W =
array([[ -39.89, -129.52,   -6.44,  -43.58, -138.37,  -75.31,   -1.97,
          24.43,  -93.16,  -26.12,   -3.58,   16.72,   22.92,    8.90,
         -47.97,    0.49],
       [ -64.16, -113.91,  -20.31,  -20.28, -112.35,  -35.42,  -45.07,
        -125.45,   -7.66,  -17.01,   15.01, -183.05, -101.49,  -12.54,
         -44.04,  -37.40],
       [ -60.28, -235.35,  -44.67,  -98.71,  -33.02,  -81.82, -166.36,
         160.35,  -33.16,  -92.97,  -67.15,  -75.69,  -54.38,  -52.35,
         -85.52, -123.26],
       [ -68.00,  129.15,  -62.73,  104.94,  -36.64,  -65.62,   -3.24,
        -182.59,  -33.51,  -42.40,   27.14,  257.07,  141.94,  -20.16,
         -55.02, -141.15],
       [ -79.10, -109.62,  -47.59,  -86.33,  -51.25,  -14.20,  -81.94,
         -11.67,  -28.02,  -75.76,   19.10, -154.60, -238.02,  -10.22,
         -74.26,  -50.59],
       [ -87.14,  -10.31,  -25.89,  -55.05,   -8.96,  -72.25, -101.24,
        -129.70,  -40.71,  -13.19,   88.91, -227.20, -163.96,  -72.96,
        -128.67,  -66.44],
       [ -14.55,   23.78,  -74.30,  -93.83, -161.74,  -46.37,  -88.75,
         137.18,  -28.62,  -19.77, -135.59,    3.38, -307.30, -109.27,
         -78.52, -103.38],
       [ -70.32,  -22.60,  -50.67,  -74.93,  -22.24,  -19.44,   41.74,
         -68.52,   13.80,  -74.26,    8.18,  -13.10, -159.67, -102.74,
         -76.17, -119.56],
       [ -91.59, -128.88,  -62.70,  -36.14,  -94.54,  -62.90,  -92.31,
        -128.11,  -55.49,  -77.06,  -68.19,  -66.85, -125.14,  -49.01,
         -77.11,  -23.28],
       [ -18.77,  -27.94,  -75.18,   -2.35,  -28.51,  -67.40,  -21.32,
         -38.87,  -85.04,  -49.42,   70.58,  -31.11,  109.34,  -39.23,
         -85.37,  -77.23],
       [ -60.78,  -80.76,  -55.12,   54.82,  -32.46,  -43.92,  -39.80,
        -226.52,  -60.89,  -76.12,  -20.81,  -47.62,   76.32,  -47.63,
         -57.29,   18.12],
       [ -65.78,   21.89,  -72.58,  -65.87, -100.10,  -77.27,    4.80,
         122.00,  -17.97,  -85.59, -126.46,  -91.19, -164.69,  -66.47,
         -41.19,   14.05],
       [ -64.50, -109.71,  -64.18, -178.79,   11.38,  -67.39,  -71.72,
         -76.85,  -53.90,  -55.38,  -37.22, -115.02,  265.06,  -95.36,
          -6.03,  -30.16],
       [ -71.47,  -50.54,  -33.98,    3.03,  -18.95,  -20.80, -165.10,
        -208.40,  -15.73,  -34.55,   52.43, -177.41, -173.65,   23.90,
         -36.10,  -46.49],
       [ -41.46,  -10.12,  -41.79,   55.86,  -99.48,  -73.79,  -40.37,
        -133.36,  -47.28, -135.48, -114.99, -280.59,   90.95, -117.09,
         -42.70,  -12.96]])
Rows and columns are counted from 1.
(1, 1) -> -39.89
(10, 4) -> -2.35
(14, 6) -> -20.80
(4, 14) -> -20.16
(1, 4) -> -43.58
(5, 9) -> -28.02
(8, 9) -> 13.80
(9, 1) -> -91.59
(15, 5) -> -99.48
(9, 16) -> -23.28
(6, 1) -> -87.14
(5, 7) -> -81.94
(9, 10) -> -77.06
(1, 12) -> 16.72
(3, 5) -> -33.02
(3, 14) -> -52.35
(11, 1) -> -60.78
(14, 1) -> -71.47
(10, 3) -> -75.18
(1, 13) -> 22.92
(2, 2) -> -113.91
(9, 6) -> -62.90
(2, 12) -> -183.05
(8, 6) -> -19.44
(8, 11) -> 8.18
(11, 12) -> -47.62
(8, 2) -> -22.60
(12, 4) -> -65.87
(5, 15) -> -74.26
(15, 3) -> -41.79
(8, 8) -> -68.52
(9, 13) -> -125.14
(7, 2) -> 23.78
(11, 16) -> 18.12
(3, 7) -> -166.36
(5, 5) -> -51.25

arr =
[[22 74 40 43 68 66 57]
 [74 22 60 69 59 34 23]
 [26 26 69 34 74 74 43]
 [74 22 71 65 74 49 22]
 [26 61 61 26 73 73 64]
 [28 23 71 30 74 74 36]
 [22 74 22 61 22 22 74]]
Indices start at 1.
row 1 col 1: 22
row 1 col 6: 66
row 4 col 4: 65
row 5 col 3: 61
row 7 col 5: 22
row 6 col 6: 74
row 1 col 2: 74
row 5 col 1: 26
row 6 col 3: 71
row 5 col 2: 61
row 1 col 7: 57
row 4 col 2: 22
row 4 col 3: 71
row 2 col 5: 59
row 6 col 5: 74
row 2 col 4: 69
row 3 col 1: 26

X =
| -68.2 |  15.4 |  22.2 | -23.1 |  17.3 | -54.0 | -21.1 |   0.1 |   2.0 |  -1.9 |  42.2 |  -9.2 |   9.0 |
|   9.8 | -14.6 | -75.9 |  22.3 | -26.9 | -38.7 |  -1.3 | -11.1 |  50.1 | -23.9 | -13.5 |  -0.2 |   3.8 |
| -24.1 |  -3.9 | -39.8 | -25.7 |  -0.1 |  51.0 | -67.3 |  -8.3 |  -0.2 | -20.4 | -35.6 |  40.2 |  -9.3 |
|  19.0 |  -7.2 | -58.1 |  41.8 | -14.6 | -33.0 |  27.8 | -25.4 |  51.0 |  10.6 | -40.8 |  25.0 |  12.7 |
|  -4.7 | -38.6 | -60.3 | -45.5 | -12.8 | -33.3 |  10.0 |  26.3 |   1.6 | -37.2 |  12.9 | -35.9 |  -2.8 |
|  20.5 |  40.6 |   9.6 |  33.3 | -10.5 | -33.7 | -20.8 |  11.6 |  35.7 | -26.6 |  74.6 |   8.9 |  -2.7 |
|  19.7 | -11.2 |   0.4 |   6.7 |  50.8 |  -8.2 | -26.6 | -46.7 | -61.1 |   3.6 | -17.9 | -43.9 |  12.5 |
| -23.0 |   0.3 | -24.1 |  -7.6 |  14.6 |  49.6 | -66.7 | -20.7 |   3.0 | -22.2 | -42.3 |  33.0 |  -7.9 |
|  18.4 |  -9.6 | -71.8 |  30.4 | -21.1 | -37.3 |   7.7 | -18.4 |  52.1 |  -9.8 | -28.2 |   9.5 |   9.3 |
|  63.8 |  26.1 |  11.4 |  13.0 | -31.7 |  38.2 | -36.9 |  15.5 | -53.0 |  -3.8 |  17.3 | -22.3 | -16.1 |
Rows and columns are counted from 1.
(1, 1) => -68.2
(4, 2) => -7.2
(6, 1) => 20.5
(3, 5) => -0.1
(4, 9) => 51.0
(9, 9) => 52.1
(7, 5) => 50.8
(9, 4) => 30.4
(10, 3) => 11.4
(10, 8) => 15.5
(9, 5) => -21.1
(10, 7) => -36.9
(1, 11) => 42.2
(5, 2) => -38.6
(8, 10) => -22.2
(2, 5) => -26.9
(5, 4) => -45.5
(6, 10) => -26.6
(6, 9) => 35.7
(8, 9) => 3.0
(4, 7) => 27.8
(6, 13) => -2.7
(2, 9) => 50.1
(2, 3) => -75.9
(6, 6) => -33.7
(2, 10) => -23.9
(8, 6) => 49.6
(9, 8) => -18.4
(4, 6) => -33.0
(3, 11) => -35.6
(2, 4) => 22.3
(1, 9) => 2.0
